Each row of numbers stands for one thing and depends on some of the facts below. Use the named rows to name the rest.

Facts:
baklil | γ 373 | ζ b | τ vofun
banim | γ 957 | ζ d
biklok | γ 373 | ζ d | τ garaki
bokul | γ 373 | ζ a | τ dufis
bomuzun | γ 352 | ζ a
brabras | γ 352 | ζ a | τ lotrun
braflun | γ 352 | ζ a | τ kene
bretris | γ 373 | ζ a | τ biklok
bromis | γ 957 | ζ b | τ rotizal
brupes | γ 957 | ζ a | τ golu
brusal | γ 373 | ζ c | τ pegrek
diror | γ 957 | ζ b
dresun | γ 373 | ζ d | τ diror
dribra | γ 352 | ζ a | τ banim
dufis | γ 957 | ζ a
fatral | γ 352 | ζ a
fidron | γ 352 | ζ c | τ klifle
fligam | γ 957 | ζ d | τ zakem
flogon | γ 352 | ζ b | τ gope
garaki | γ 373 | ζ d | τ mobem
geko | γ 373 | ζ b | τ reduflus
golu | γ 373 | ζ c | τ bokul
gope | γ 352 | ζ a | τ zatrel
gregon | γ 373 | ζ a | τ truskan
griklaru | γ 352 | ζ a
grovudrek | γ 352 | ζ a | τ baklil
gupas | γ 373 | ζ b | τ brupes
kene | γ 957 | ζ d | τ trefal
kesi | γ 352 | ζ c
klifle | γ 352 | ζ c
kliril | γ 352 | ζ c | τ restar
kopla | γ 373 | ζ d | τ fidron
latra | γ 957 | ζ a | τ flogon
leskos | γ 352 | ζ a | τ gregon
likol | γ 373 | ζ c | τ pidril
lodras | γ 373 | ζ c | τ brabras
logre | γ 373 | ζ c | τ zelan
lotrun | γ 957 | ζ a | τ pinum
matestuk | γ 957 | ζ a
meflak | γ 957 | ζ a | τ bomuzun
megri | γ 352 | ζ a | τ logre
mobem | γ 352 | ζ d
muper | γ 373 | ζ c
nafli | γ 352 | ζ c | τ lodras
nitok | γ 957 | ζ b | τ stamaze
pagrobir | γ 373 | ζ b | τ latra
patis | γ 352 | ζ b | τ braflun
pegrek | γ 957 | ζ a | τ plofodek
pidril | γ 352 | ζ a | τ grovudrek
pinum | γ 352 | ζ a | τ traskon
plepok | γ 352 | ζ a | τ geko
plerur | γ 957 | ζ b
plibrun | γ 373 | ζ a | τ skovigrik
plofodek | γ 352 | ζ c | τ megri
radror | γ 352 | ζ b | τ soflebras
radrul | γ 352 | ζ a | τ vevon
raro | γ 957 | ζ d | τ kesi
ratara | γ 957 | ζ b
reduflus | γ 352 | ζ d
restar | γ 352 | ζ d | τ dribra
rotizal | γ 373 | ζ b | τ zozi
rula | γ 352 | ζ b
rulum | γ 957 | ζ d | τ bromis
sibrol | γ 373 | ζ a | τ nafli
skotrufal | γ 957 | ζ d | τ kliril
skovigrik | γ 373 | ζ b | τ leskos
soflebras | γ 957 | ζ b | τ radrul
stamaze | γ 352 | ζ b | τ fligam
steti | γ 352 | ζ a | τ zoko
tavu | γ 352 | ζ a | τ sibrol
teluk | γ 352 | ζ a | τ steti
tigel | γ 957 | ζ a | τ fatral
traskon | γ 352 | ζ c
trefal | γ 352 | ζ b
truskan | γ 957 | ζ c
turu | γ 373 | ζ b | τ dresun
tusal | γ 373 | ζ d | τ likol
vabol | γ 373 | ζ c | τ patis
vevon | γ 373 | ζ a | τ teluk
vivin | γ 352 | ζ b | τ raro
vofun | γ 352 | ζ c
zakem | γ 373 | ζ c | τ matestuk
zatrel | γ 957 | ζ c | τ tigel
zelan | γ 957 | ζ b | τ plerur
zoko | γ 352 | ζ b | τ kopla
zozi | γ 957 | ζ c

Some things and their rows:
radrul: [  1  -5  -4 -10  -4   7  -1   4 -14  -5  -3  16  -3  -3  -7  -4   1]
radror: [ 11  -9  -7  -2  -3   1   1   6  26  13  -9   6 -10   0  19  -4   5]
pinum: [ -4  -1  -4 -18  -4   5   0   7   0  -9  -4   0 -16   3  -6 -16  -2]
teluk: [  1  -5  -3  -7  -8   6  -1   5 -18  -6  -1  15  -3  -2  -5   1   3]
fatral: [ -5   1   4 -18  -4   5  15  -1 -13  -8  -7  10   1   8   1 -12   3]
kliril: [ 13  -6  -5 -22  -3   2 -13 -17  12  15  -5  11  -4  -6 -18  -5   2]
zoko: [ 13 -12  -5   6  -9   1  -3   7  18  11  -9   7 -10  -6  27   6   9]
dribra: [  7  -4  -3 -27   5  16   9  -3   9   6 -15  22  -1  -5 -20 -10   5]
restar: [ 12  -3 -18 -38  20  19  12 -16  30  29 -19  38   9  -3 -10  17  19]
klifle: [  3  -4   6 -11 -12  -3  -9 -12 -11  -1   5   4   0   5   8  -3   2]
bomuzun: [ -4  -2   6 -17  -2  10  13   3 -11  -9  -3  12   2   8   2 -11   4]
gope: [ -5  10 -16 -30  -9 -10  12 -12 -17   2 -11   7 -19   1 -24 -17  -6]
vofun: [  4  -4   6 -16  -9  -4  -5  -7 -10  -3   9   0   3   5   7  -5   2]
megri: [  8   6 -12 -20  -4  10   8   4   0  -7   6   3   9   9 -10 -19  -9]
patis: [  2 -12  -6  -2   3   1   1   8  31  13  -7  -4  -8  -5  22  -8   4]
brabras: [ -5  -1  -4 -20  -6   5  -3   7   4 -12  -7  -5 -24   4  -9 -17  -4]
tusal: [ -3   3 -11  -5   5   1   6  -6   0   2   1   8  17  -3   1  21   9]
bokul: [-11  -2   0   8   1   6   1   4 -16 -18  12  -1  -1  -1  -9  -2  -6]
dresun: [ -3   4 -10  -4   2   1   5  -9   0   5   0  11  15  -2   4  22   9]
garaki: [ -4   3 -11  -3   4   2   4  -9   1   6  -1  12  17  -1   4  22   8]
likol: [ -1   2   4   6 -13  -8 -14  -2 -18 -12  17 -21   9 -11 -11   0  -2]
latra: [-10  15   1  -1   7  -5   8   0 -17  -3  -2  -7 -10   0 -33  -5 -11]
tigel: [-10  15   4  -1   8  -6   9  -1 -20  -4  -4  -8 -10   1 -30  -5  -9]
bromis: [  4  -1   5  21  14  -1   1  11  23  10  -4 -13  -9  -2   6   3  -2]
skotrufal: [  0   6  -6  -5  27   9   8  -5  12  16  -1  11  12   2 -13  24   6]
zelan: [ 10   3   2  19   8   1   6  11  25   8  -2 -20  -1   3  11   0  -4]
matestuk: [-12   6  19  15   9   5   8   9 -21 -13   5  -1   7   8  -5  -3  -6]
zatrel: [ -5  14  -1  -2  -4 -23 -10 -19 -19   8   1 -20 -16  -1 -30   0 -13]
zozi: [ -4   3  19  11   5  -5  -7  -6 -12  -2   9 -14   4   4  -5   3  -4]
truskan: [  0   3  19  13   4  -7  -8  -7 -11   0   7  -8   4   5  -6   4  -5]

Rows to name:
A row may be one of the things named above.
[  2 -12  -6   0   3   3   0   7  32  14  -9  -4  -8  -5  20  -9   6] => patis
[  2 -13  -7   1   3   1   0   9  32  13  -8  -4  -8  -7  21  -9   5] => patis
[ -5  15  -1  -1  -5 -24  -9 -18 -20   7   1 -20 -16   0 -32  -1 -12] => zatrel
[  3  -3   5 -16  -9  -2  -7  -7 -10  -3   9   1   4   4   4  -5   3] => vofun
[12 -5  1 24 -8 -7 -6 -1 18  9 -8  6  0 -6 21  1  0] => skovigrik
[ 14   2 -12 -19 -13  -4 -14 -10   4   3  13  -7   4   9  -7 -11 -11] => plofodek
[ -5   4   2  12  -8  -1  -1   0 -16 -12  -1   4   5  -7  -8  -5  -5] => plibrun
[ -4   0  13  15 -18 -10 -11 -12 -17 -11   5 -14  10  -3   9   3  -1] => muper
[  5 -10   5   0  -1   6  10   6  24   8 -13   2  -3   2  34  -7  11] => trefal
[  0   3  19  13   5  -7  -9  -8 -13   0   8  -7   5   5  -6   5  -6] => truskan
[  5  -4   4  18  -7  -1   4  15   9  -5   2 -17   4 -13  19   0   9] => baklil
[  5  -3   8  27  10  -1  -1  10  18  10  -4 -11  -6  -4  11   9   1] => soflebras
[  6  -4   7  25  11  -2  -2  11  18  10  -4 -11  -8  -4  11   9   1] => soflebras
[  1   1   2  11 -20 -13 -18 -13 -13  -7   9 -17   5  -6  -4   1  -8] => brusal
[-11   6  10   5   8   4  -1  13  -1 -14  -4 -21 -18   3 -20  -8  -9] => lotrun
[  0   3  20  12   5  -8  -8  -8 -12   0   8  -9   4   4  -5   4  -5] => truskan
[  6  -5  -3 -10 -13  -7 -18 -10  -8   3   7   1  -6  -2  -1   0  -1] => fidron
[ -5  -7  -3   7  -7  -7 -21 -10 -11  -9  23 -14  -7  -3  -7   6  -8] => golu
[  6  -4  -2 -26   7  16  10  -5   8   6 -14  21   0  -5 -19 -11   5] => dribra
[ -5  12 -16 -30  -9 -10  12 -11 -19   1 -12   7 -18   1 -25 -16  -6] => gope
[ -5  -2   4  14 -17 -15 -20 -11 -11  -6   8 -18   4 -10  -2   0  -7] => vabol
[ -1  10   4   4  10   6   6   9  -6  -8   9 -13   5   6 -23  -7 -12] => pegrek
[  8  -8 -11   7   0 -11 -10   6  17  12   4  11  -8   5  25 -12  -5] => stamaze
[-2  6  6 -7 27 13 18 -6  7 13 -6 14 17  7  0 25 13] => banim
[  8   2 -17 -14  -9 -15   7  -8  17  20 -18   1 -24  -1   8 -10   2] => flogon
[-1  1 -9  7 -2  3  1 -7 -7  1 -2 11 18 -6 10 30 13] => kopla
[  9   0  -8 -16   4   4  -2  -4  -6   5  -4  34  -2   6 -15 -14  -6] => leskos
[  9 -10   3  -2  -3   1  10   5  23   9 -12   5  -4   5  32  -5  10] => rula
[-12  -6  -3 -12   3   6   2   8   2  -4  -1   0   0  -4 -11 -15  -2] => braflun
[-10   2   4   3  23  10   4  10  -7 -11  14  -5 -11   4 -27   0 -11] => brupes
[  3  -2   0  20 -11 -10   0   0  15   5  -9 -11  -5  -8  21  -1   3] => pagrobir
[-7  8 -7 11 25 -7 -7  1 -7 10 18 17 14 13 -4 17 -8] => fligam
[-12  -3   0   7   0   5   0   4 -14 -18  10  -2  -4  -2  -7  -1  -5] => bokul
[ -5   1   3  26 -18 -27 -30 -10 -25  -8  22  -7   6  -2   4  -3 -15] => zakem
[ -4   0   3  25 -20 -26 -29  -9 -24  -8  23  -7   6  -1   4  -4 -15] => zakem
[ -6  -1   7  22 -15  -1  -3   3 -27 -16  -4   1   6 -12   0   6   0] => vevon
[ -6   0   5   9 -25 -14 -25  -6  -1 -14   2 -31 -15  -6   1  -4  -8] => lodras
[ 14 -11  -6   6  -8   2  -3   7  18  12 -11   8 -11  -6  27   6  10] => zoko
[ -8   3   4   9  -8   1   0   2 -17 -16  -1  -4   5  -6  -8  -5  -6] => bretris
[  1   3   2  11  -6  -1  -1  -5 -17  -7  -2  13   9  -3  -9  -4  -6] => gregon
[  3  -1   5  25  12  -6  -4  11  18  10   1 -11  -7  -1  10   1  -4] => nitok
[-12  -7  -2 -15   5   7   1   7   1  -4  -2   1   0  -5 -10 -16  -2] => braflun

